Below are the code and all the weights of a small trained network. Each question names an input and a class and asks about switching units off, where a switched-off unit gives its printed mean instead of its output.

import numpy as np


def w(rows, s, z=0):
    codes = np.array(rows[::2]) - 128.0
    scale = np.full(codes.shape[1], s)
    scale[-1] = z or s
    return codes * scale


def norm(h):
    return h / np.sqrt((h * h).mean(-1, keepdims=True) + 1e-5)


def f(y):
    return np.maximum(y, 0)


def log_softmax(a):
    a = a - a.max(-1, keepdims=True)
    return a - np.log(np.exp(a).sum(-1, keepdims=True))


def net(x, mask):
    res = np.array(x, float).reshape(1, 2) / 4 @ E
    u = 0
    for l in range(4):
        y = f(norm(res) @ A[l][:, :-1].T + A[l][:, -1])
        res = res + np.where(mask[u : u + 6], y, B[l][:, -1]) @ B[l][:, :-1]
        u += 6
    return log_softmax(norm(res)[-1] @ U[:, :-1].T + U[:, -1])


A, B = {}, {}
E = w([
[83,162,6,99,125,138,205,121,148,18],'x0',
[196,139,103,11,153,2,81,116,152,98],'x1',
],0.0057)
A[0] = w([
[98,117,191,234,137,242,160,121,142,192,37],'L0N0',
[115,113,133,177,137,221,160,141,117,146,134],'L0N1',
[118,144,181,174,96,202,122,128,116,166,88],'L0N2',
[115,108,117,104,132,135,172,141,110,175,23],'L0N3',
[92,136,63,196,123,254,176,126,120,77,45],'L0N4',
[138,128,242,170,129,139,94,129,122,221,5],'L0N5',
],0.0095,0.0015)
B[0] = w([
[103,182,73,201,134,122,6,141,54,71,250],'L0N0',
[230,140,102,75,76,240,112,24,56,34,208],'L0N1',
[117,181,166,164,125,73,57,189,113,39,199],'L0N2',
[122,151,136,85,157,164,118,118,67,163,133],'L0N3',
[61,76,150,137,154,105,241,174,212,212,247],'L0N4',
[147,76,152,108,122,151,203,100,160,222,235],'L0N5',
],0.012)
A[1] = w([
[122,149,102,105,138,126,93,114,107,108,65],'L1N0',
[161,81,224,103,134,123,136,117,136,254,160],'L1N1',
[138,163,171,90,96,193,109,127,132,77,78],'L1N2',
[161,104,136,100,116,143,128,120,136,85,106],'L1N3',
[95,99,135,118,139,136,217,135,174,162,8],'L1N4',
[90,123,140,141,157,75,126,154,147,142,47],'L1N5',
],0.018,0.0017)
B[1] = w([
[164,121,64,175,115,166,136,133,155,80,168],'L1N0',
[143,176,169,104,185,1,45,178,133,201,252],'L1N1',
[59,69,104,113,146,119,101,49,50,172,152],'L1N2',
[133,59,104,86,95,146,102,80,86,126,147],'L1N3',
[126,110,186,138,145,153,190,145,161,160,222],'L1N4',
[89,125,119,127,71,157,153,144,139,111,147],'L1N5',
],0.012,0.019)
A[2] = w([
[105,194,97,22,194,79,134,175,124,91,167],'L2N0',
[115,207,174,176,97,201,50,94,52,46,151],'L2N1',
[98,128,14,92,95,91,91,125,164,110,148],'L2N2',
[150,78,80,47,136,186,249,74,159,49,93],'L2N3',
[121,117,150,97,118,156,233,150,206,175,7],'L2N4',
[72,81,79,107,186,119,226,56,93,212,129],'L2N5',
],0.012,0.0013)
B[2] = w([
[211,118,152,219,66,143,145,64,98,203,181],'L2N0',
[100,145,53,213,219,95,161,189,64,77,244],'L2N1',
[157,163,97,109,57,131,68,97,160,83,204],'L2N2',
[100,217,96,57,194,120,181,115,109,215,248],'L2N3',
[99,105,170,155,51,178,243,231,196,90,219],'L2N4',
[79,70,184,89,8,66,91,162,143,139,181],'L2N5',
],0.011,0.012)
A[3] = w([
[202,102,163,123,77,140,83,126,200,95,223],'L3N0',
[149,101,188,53,253,118,121,105,156,140,117],'L3N1',
[140,36,224,101,75,122,135,203,221,45,9],'L3N2',
[113,137,130,149,128,225,68,115,60,81,207],'L3N3',
[210,91,136,212,62,141,103,50,72,153,89],'L3N4',
[176,169,102,83,146,151,146,71,105,134,107],'L3N5',
],0.016,0.0014)
B[3] = w([
[135,83,185,234,155,204,122,92,137,126,148],'L3N0',
[166,112,177,220,94,78,81,114,100,148,217],'L3N1',
[64,207,82,62,169,167,243,164,151,141,255],'L3N2',
[41,157,168,132,187,134,114,214,74,104,241],'L3N3',
[110,87,128,114,138,163,177,134,229,11,183],'L3N4',
[180,198,101,157,66,152,101,107,112,146,229],'L3N5',
],0.012,0.0091)
U = w([
[64,12,121,52,84,134,91,77,88,89,61],'0',
[182,236,34,80,63,162,123,68,127,149,142],'1',
[176,133,205,168,157,37,63,148,130,205,181],'2',
[132,74,130,78,166,164,108,93,90,118,5],'3',
[64,146,141,98,109,162,250,189,174,154,187],'4',
[183,73,148,190,101,173,95,73,201,41,116],'5',
[156,54,119,87,132,136,131,95,65,104,2],'6',
[59,130,87,222,203,151,97,181,22,31,167],'7',
],0.011,0.0064)

Each question gives the input, the list of numbers given to net, and the class t.
The units are the neurons (one row each of A and B). Each row of codes is followed by its name. A weight is (code - 128) times the scale printed after its matrix; where a second scale follows, it is the last column's (A, B and U).
mask holds one flag per neuron, layer by layer. A switched-off neuron (its flag False) gives its mean, the last column of its row in B, instead of its output. The means were averaged over made-up inputs and are rounded, as every weight is.
A unit's drop is (log p(t) with every unit on - log p(t) with that unit switched off) / (log p(t) with every unit on - log p(t) with every unit switched off).
The circuit of an input: a set's keep is (log p(t) with only the set's units on - log p(t) with every unit switched off) / (log p(t) with every unit on - log p(t) with every unit switched off). Starting from the 12 units with the biggest drops (on a tie, the unit counted first), units are removed one at a time, each time the one whose removal leaves the highest keep (on an exact tie, the one counted first), for as long as the keep stays at least 0.8.
units of the circuit, in order: the units of the circuit, biggest drop first
k most important neurons: the k neurons with the biggest drops, biggest first
k most important neurons of layer l: the k neurons of layer l with the biggest drops, biggest first
drop of u: that unit's drop, to one decimal
input [3,7], class 1: 3 most important neurons : L0N4, L0N5, L1N1
input [1,-3], class 7: units of the circuit, in order : L0N0
input [0,1], class 1: 3 most important neurons : L0N5, L0N2, L0N0
input [5,-8], class 7: 2 most important neurons : L0N0, L0N5
input [4,8], class 1: 4 most important neurons : L0N4, L0N5, L1N1, L0N0
input [-3,8], class 5: units of the circuit, in order : L0N4, L2N0, L3N4, L2N3
input [3,6], class 1: 2 most important neurons : L0N4, L0N5
input [2,3], class 1: 4 most important neurons : L0N5, L0N4, L0N0, L1N1
input [2,2], class 1: 3 most important neurons : L0N5, L0N4, L0N0
input [5,8], class 1: 4 most important neurons : L0N4, L0N5, L1N1, L0N0
input [-2,1], class 2: 2 most important neurons : L1N1, L0N4
input [8,7], class 1: 2 most important neurons of layer 0 : L0N4, L0N5
input [2,4], class 1: 2 most important neurons of layer 1 : L1N1, L1N4
input [0,0], class 0: most important neuron : L0N5
input [1,4], class 1: 4 most important neurons of layer 0 : L0N5, L0N4, L0N0, L0N1
input [-2,0], class 2: drop of L0N5 : 6.2
input [-4,-2], class 7: drop of L0N0 : 0.7
input [-4,-7], class 7: drop of L0N0 : 0.1
